[-799, -910, 768, -981, -776, -308] result: -910
[[8, 1, -30, -29], [2, -4, -28, -41], [-17, -10, -16, 27]] result: -30
[812, 108, 405, 537, -795] result: 108
[126, 166, 27, 172, 15, 244] result: 27
[[9, 179, 80, 3], [28, 248, 128, 102]] result: 9
[727, 203, 754, 222, 131, 459] result: 203
[-28, -2, -22, -36, -34, 35, -4] result: -34
[48, 75, 22, 72, 64, 41, 4] result: 22
[[53, 27, 98, 74, 27], [89, 43, 17, 36, 94], [23, 45, 19, 46, 42]] result: 19
---
[[ 53 -25  32 -30  37 -25]
 [ 46  -9  15 -10  45 -22]
 [ 57 -16  43 -47  68 -28]]	-25

[[ 27  81 -16 -53  20]
 [ 31  53 -16 -41  42]]	20

[ -5  27 -68 -22  28]	28

[ 21  50  17  -1 -71]	-71

[[-36 -21 -57 -10  23  37  60]
 [-39 -20 -29  14  15 -15  70]
 [  5 -26  -2  22 -47 -48 -42]]	60

[[-22 -22 -15  13 -59]
 [ -3 -14  20  28 -22]
 [ 17 -27  29 -16  12]]	-59

[-24  30 -57 -58  -9  50]	50

[-24  65  57 -29  36 -70]	-70
---
Input: [-101.6, 127.0, 77.0, -49.6, -138.3]
Output: -101.6, -138.3
Input: [-19.4, 5.2, 11.5, -1.1, -6.1, 2.2]
Output: -19.4, 2.2
Input: [10.5, -17.0, -4.5, 11.0]
Output: 10.5, 11.0
Input: [[-0.275, -0.516, -1.307, 0.106, -0.496, -0.750, -2.163], [0.091, 0.577, 1.516, 0.632, -1.175, -1.223, -0.880]]
Output: -0.275, -0.880
Input: [135.9, -138.3, 0.8, 40.6, -92.7]
Output: 135.9, -92.7
Input: [1.42, -0.02, -1.14, -0.08]
Output: 1.42, -0.08
Input: [[-0.71, -0.80, -0.56, -1.88, 1.53, -0.06], [-2.02, -2.03, -0.43, -0.24, 1.97, -1.60], [-2.22, -0.09, -1.47, -1.96, -0.39, -1.35]]
Output: -0.71, -1.35
Input: [0.07, 0.09, -0.11, 0.17]
Output: 0.07, 0.17
Input: [[-13.95, 3.91, -13.71, -14.14, -14.19, -11.96, -9.06], [-5.81, -15.55, 4.50, 11.76, 13.97, -1.03, -17.58]]
Output: -13.95, -17.58
---
Input:
[[5298 8208 6502 5218 7137 8129 7827]
 [5174 7881 4545 4392 9064 7841 5511]
 [8184 4853 5724 7353 6648 2436 5794]]
Output: 5298, 5794

Input: [1196 3999 1041 8578 1169]
Output: 1196, 1169

Input:
[[152 723 687 240 105 710]
 [ 97 823 756 222  22 830]
 [649   9 142 573 561  69]]
Output: 152, 69

Input: [50 13  3 78]
Output: 50, 78

Input:
[[542 595 464 468 823]
 [200 283 525 699 319]
 [232 434 413 651 385]]
Output: 542, 385

Input: [8595 1735 7796 8183]
Output: 8595, 8183

Input: [ 32 245 119 106  37]
Output: 32, 37

Input: [ -9  38 -19  -1 -32]
Output: -9, -32

Input: [2 7 4 1 5]
Output: 2, 5
---
12	-68	17	-4	0
18	-33	44	-3	23
0	2	-3	-3	1
-> -68

-64	-24	6	-8	-66	19
18	45	-71	55	4	83
0	76	-22	16	2	54
-> -24

8	-2	-11	-25	-32	-24
37	2	-28	-36	-52	-34
17	40	-22	63	34	52
-> -2

-4	18	-22	-67	32
31	43	-60	-6	20
-9	7	-28	-63	20
-> 18

-14	-64	9	-12	1
-14	-67	9	-12	1
1	-3	-31	-12	-30
-> -64

-55	72	28	83	46	-2	-82
-34	36	29	45	40	9	-71
-40	-32	-9	3	-25	-19	-12
-> 72

-60	44	60	-49
-4	-24	-58	66
35	-12	-11	-76
-> 44
---
Input:
[[-20 -13   0 -50   0 -35  32]
 [-10 -17  60   5   5  11  22]]
Output: 60

Input: [-45 -12 -60  23   6 -23]
Output: -12

Input: [-16  66   0  14  -9  57 -49]
Output: 0

Input: [ 77   1 -63   6 -52   1]
Output: 1

Input: [ 76 -31 -23  83  -7]
Output: 76

Input:
[[ 37  21 -35  61  66  56]
 [-37 -27  31 -63 -63 -55]]
Output: -27
---
[[-23, 5, -4, 17, -20, 31, 11], [18, -73, 2, 52, 46, 16, -9]] -> 5
[[23, -1, -53, 17, 56, 30, -55], [-20, 14, 0, -5, -56, 53, -32], [-29, 64, 18, -45, 21, -14, 30]] -> -1
[-27, -48, 26, 59, 22, -62] -> -48
[[-27, -29, -33, -6, 72], [21, -71, -39, -14, -13]] -> -29
[[-9, -65, 0, 76], [-8, -68, 0, 78]] -> -65
[[45, 78, 3, 24, 46, -18, 18], [-64, -49, 29, -24, -28, 39, -36]] -> 78
---
Input: -29	39	-82	-79	-13
Output: -29
Input: 78	0	30	-13
Output: 78
Input: -2	68	-31	-35
Output: -2
Input: 20	59	77	-60	-13	13	-46
Output: 20
Input: 45	57	-70	5
Output: 45
Input: 43	-72	-81	69
Output: 43
Input: 15	-7	-8	72	37
Output: 15
---
Input:
[[  6 -55  -8  -2 -57]
 [-50 -31  32 -10   6]
 [ 13 -41 -20 -16 -77]]
Output: 32

Input:
[[-21  29 -21  55  67   6  75]
 [-18 -23 -18 -26 -37 -23  -2]
 [ 29 -44  29 -36 -48   4 -12]]
Output: -26

Input: [61 29 60 64 33 50 36]
Output: 64

Input: [-23  28  65 -12  32  -5   1]
Output: -12

Input:
[[-26  -3   7  15  12]
 [-66 -78 -74  66   6]
 [-19 -21 -27  55 -13]]
Output: -74

Input:
[[ 52 -64 -37  74 -79]
 [-17  11 -32  13  -8]
 [ 43 -55 -23  60 -58]]
Output: -32
